Below is a small trained network, with its code and all its weights. Each question gives an input and a target symbol and asks what happens when units are switched off, that is, made to give their printed mean instead of their output.

import numpy as np


def w(rows, s, z=0):
    codes = np.array(rows[::2]) - 128.0
    scale = np.full(codes.shape[1], s)
    scale[-1] = z or s
    return codes * scale


def softmax(a):
    e = np.exp(a - a.max(-1, keepdims=True))
    return e / e.sum(-1, keepdims=True)


def log_softmax(a):
    a = a - a.max(-1, keepdims=True)
    return a - np.log(np.exp(a).sum(-1, keepdims=True))


def net(x, mask):
    ids = ['ΓΦΨΩαβτ'.index(c) for c in x.split()]
    T = len(ids)
    res = E[ids] + P[:T]
    u = 0
    for l in range(3):
        r = res
        for j in range(2):
            rows = slice(2 * j, 2 * j + 2)
            q, k, v = (r @ M[l][rows].T for M in (Q, K, V))
            z = softmax(np.where(np.tri(T) > 0, q @ k.T / 2**0.5, -1e9)) @ v
            o = O[l][rows]
            res = res + np.where(mask[u + j], z, o[:, -1]) @ o[:, :-1]
        u += 2
    return log_softmax(res[-1] @ U[:, :-1].T + U[:, -1])


Q, K, V, O = {}, {}, {}, {}
E = w([
[123,163,99,127,177,155,109,171],'Γ',
[62,197,19,148,251,115,75,45],'Φ',
[64,214,31,57,134,124,18,147],'Ψ',
[55,133,90,2,67,157,71,76],'Ω',
[175,155,55,201,92,77,48,161],'α',
[44,184,5,141,41,112,140,181],'β',
[60,191,189,190,111,85,30,116],'τ',
],0.011)
P = w([
[172,27,167,112,152,56,106,153],'0',
[147,154,134,102,68,137,175,104],'1',
[213,173,143,209,110,178,175,147],'2',
[90,86,90,163,123,108,156,216],'3',
[85,194,114,96,92,139,159,81],'4',
[120,204,144,210,115,232,145,98],'5',
[32,89,55,171,146,113,73,200],'6',
[199,145,146,49,63,125,182,97],'7',
[64,145,96,214,74,253,43,67],'8',
[67,145,170,185,107,61,106,148],'9',
],0.015)
Q[0] = w([
[119,187,90,167,152,34,155,209],'L0H1',
[180,132,155,73,164,81,54,195],'L0H1',
[125,105,178,162,102,21,223,122],'L0H2',
[97,91,126,254,65,198,136,124],'L0H2',
],0.0095)
K[0] = w([
[27,138,87,150,169,32,130,200],'L0H1',
[248,92,120,46,143,60,127,217],'L0H1',
[216,161,253,130,138,185,208,117],'L0H2',
[16,58,82,254,131,72,76,205],'L0H2',
],0.0099)
V[0] = w([
[185,114,153,88,106,141,175,72],'L0H1',
[174,14,133,124,231,42,102,249],'L0H1',
[212,143,111,115,85,221,2,167],'L0H2',
[98,83,98,184,170,130,74,95],'L0H2',
],0.0068)
O[0] = w([
[118,103,170,122,117,187,143,27,45],'L0H1',
[26,68,45,179,84,126,231,70,1],'L0H1',
[2,178,129,180,75,157,219,134,164],'L0H2',
[136,237,152,123,132,132,147,231,172],'L0H2',
],0.0078,0.0064)
Q[1] = w([
[119,121,158,103,104,253,96,98],'L1H1',
[127,166,159,90,119,233,120,103],'L1H1',
[118,109,145,124,133,188,93,137],'L1H2',
[151,160,126,160,100,194,99,175],'L1H2',
],0.014)
K[1] = w([
[181,251,250,122,107,207,5,143],'L1H1',
[140,238,114,138,119,172,45,138],'L1H1',
[115,141,138,128,131,181,122,125],'L1H2',
[115,111,123,159,144,127,107,162],'L1H2',
],0.018)
V[1] = w([
[109,37,155,88,170,45,170,208],'L1H1',
[62,208,186,199,145,248,117,54],'L1H1',
[175,248,99,136,111,112,148,78],'L1H2',
[152,47,75,91,253,255,174,138],'L1H2',
],0.0056)
O[1] = w([
[136,66,105,125,166,152,127,183,43],'L1H1',
[97,132,99,144,107,133,129,102,167],'L1H1',
[119,68,145,110,85,253,103,175,123],'L1H2',
[86,113,182,169,78,108,115,189,3],'L1H2',
],0.011,0.0062)
Q[2] = w([
[193,120,82,247,131,194,119,173],'L2H1',
[110,223,187,124,168,88,58,94],'L2H1',
[163,117,96,53,80,74,154,178],'L2H2',
[148,181,145,160,146,229,193,157],'L2H2',
],0.011)
K[2] = w([
[46,15,176,90,161,105,183,185],'L2H1',
[43,152,138,95,139,144,69,197],'L2H1',
[103,58,168,96,82,164,204,83],'L2H2',
[81,105,114,145,152,91,109,254],'L2H2',
],0.011)
V[2] = w([
[19,95,116,35,123,125,121,130],'L2H1',
[162,201,97,100,113,137,176,152],'L2H1',
[76,149,243,203,238,144,167,28],'L2H2',
[8,127,195,112,254,157,86,113],'L2H2',
],0.0078)
O[2] = w([
[76,117,176,118,194,180,77,143,160],'L2H1',
[96,137,117,118,155,133,152,198,213],'L2H1',
[184,203,68,151,19,159,109,137,1],'L2H2',
[235,146,160,245,143,124,202,128,108],'L2H2',
],0.011,0.0081)
U = w([
[100,147,151,199,22,50,77,127,114],'Γ',
[188,114,145,119,88,107,135,224,167],'Φ',
[113,156,169,152,123,153,254,117,88],'Ψ',
[182,78,124,121,72,227,94,113,202],'Ω',
[76,158,102,134,79,119,144,123,31],'α',
[194,45,92,135,131,100,80,115,255],'β',
[222,146,56,131,160,131,123,77,43],'τ',
],0.0095,0.0083)

Each question gives the input, a string of symbols that net reads in full, and the target symbol t.
The units are the heads (2 rows each of Q, K, V and O). Each row of codes is followed by its name. A weight is (code - 128) times the scale printed after its matrix; where a second scale follows, it is the last column's (O and U).
mask holds one flag per head, layer by layer. A switched-off head (its flag False) gives its mean, the last column of its rows in O, instead of its output. The means were averaged over made-up inputs and are rounded, as every weight is.
A unit's drop is (log p(t) with every unit on - log p(t) with that unit switched off) / (log p(t) with every unit on - log p(t) with every unit switched off).
The circuit of an input: a set's keep is (log p(t) with only the set's units on - log p(t) with every unit switched off) / (log p(t) with every unit on - log p(t) with every unit switched off). Starting from all 6 units, units are removed one at a time, each time the one whose removal leaves the highest keep (on an exact tie, the one counted first), for as long as the keep stays at least 0.8.
units of the circuit, in order: the units of the circuit, biggest drop first
unit that matters most: the unit with the biggest drop
heads that matter: for each layer, one digit per head in row order, 1 if its drop is at least 0.15 and else 0, layers parted by /
input τ τ Ψ, target τ: units of the circuit, in order : L1H2
input Ψ Φ Ω Ψ β τ Φ, target Φ: heads that matter : 01 / 11 / 00
input Γ Ψ Ω, target Γ: heads that matter : 10 / 11 / 00
input Ω Ω τ Ψ Ψ Ψ, target Ψ: heads that matter : 00 / 10 / 01
input Ω Ψ Ψ β Ω Ψ, target β: heads that matter : 11 / 00 / 01
input α Ψ Φ τ Ω β, target τ: heads that matter : 10 / 11 / 00
input Ω Φ α Ω Γ β, target Ω: heads that matter : 10 / 01 / 10
input τ Ω Ψ Ω Ψ τ, target Ω: heads that matter : 10 / 01 / 00
input Γ Ψ Ω Ω Γ Ω β α τ, target β: heads that matter : 10 / 01 / 01
input Ω Ψ Ω α Ψ Γ, target α: units of the circuit, in order : L2H2; L1H1; L0H1
input β α Ω τ Ω, target Ω: units of the circuit, in order : L0H1; L0H2; L1H2
input Φ Ω Γ Ω β Ω τ α Φ, target τ: units of the circuit, in order : L0H1; L2H2
input Ω Ψ Φ β Ψ τ Φ Ψ Ω, target Φ: units of the circuit, in order : L0H1; L0H2
input Ω Ψ Ω Ψ Ω τ Ψ Ω Ω, target Ψ: heads that matter : 01 / 10 / 01
input Ω Ω Ψ Ψ α α, target Ψ: units of the circuit, in order : L2H2; L1H1
input τ τ Ω Ω β β β τ β, target β: units of the circuit, in order : L2H2; L0H1
input β Ω Ψ Ψ Φ τ β, target Φ: unit that matters most : L1H1
input Γ Ω Ψ Γ Ω Φ β Ω, target Ω: units of the circuit, in order : L0H1; L1H2
input Ω Γ Φ, target Ω: units of the circuit, in order : L0H1; L1H2; L2H1
input τ Ω Γ Ω Ω Γ, target Ω: units of the circuit, in order : L0H1; L1H2
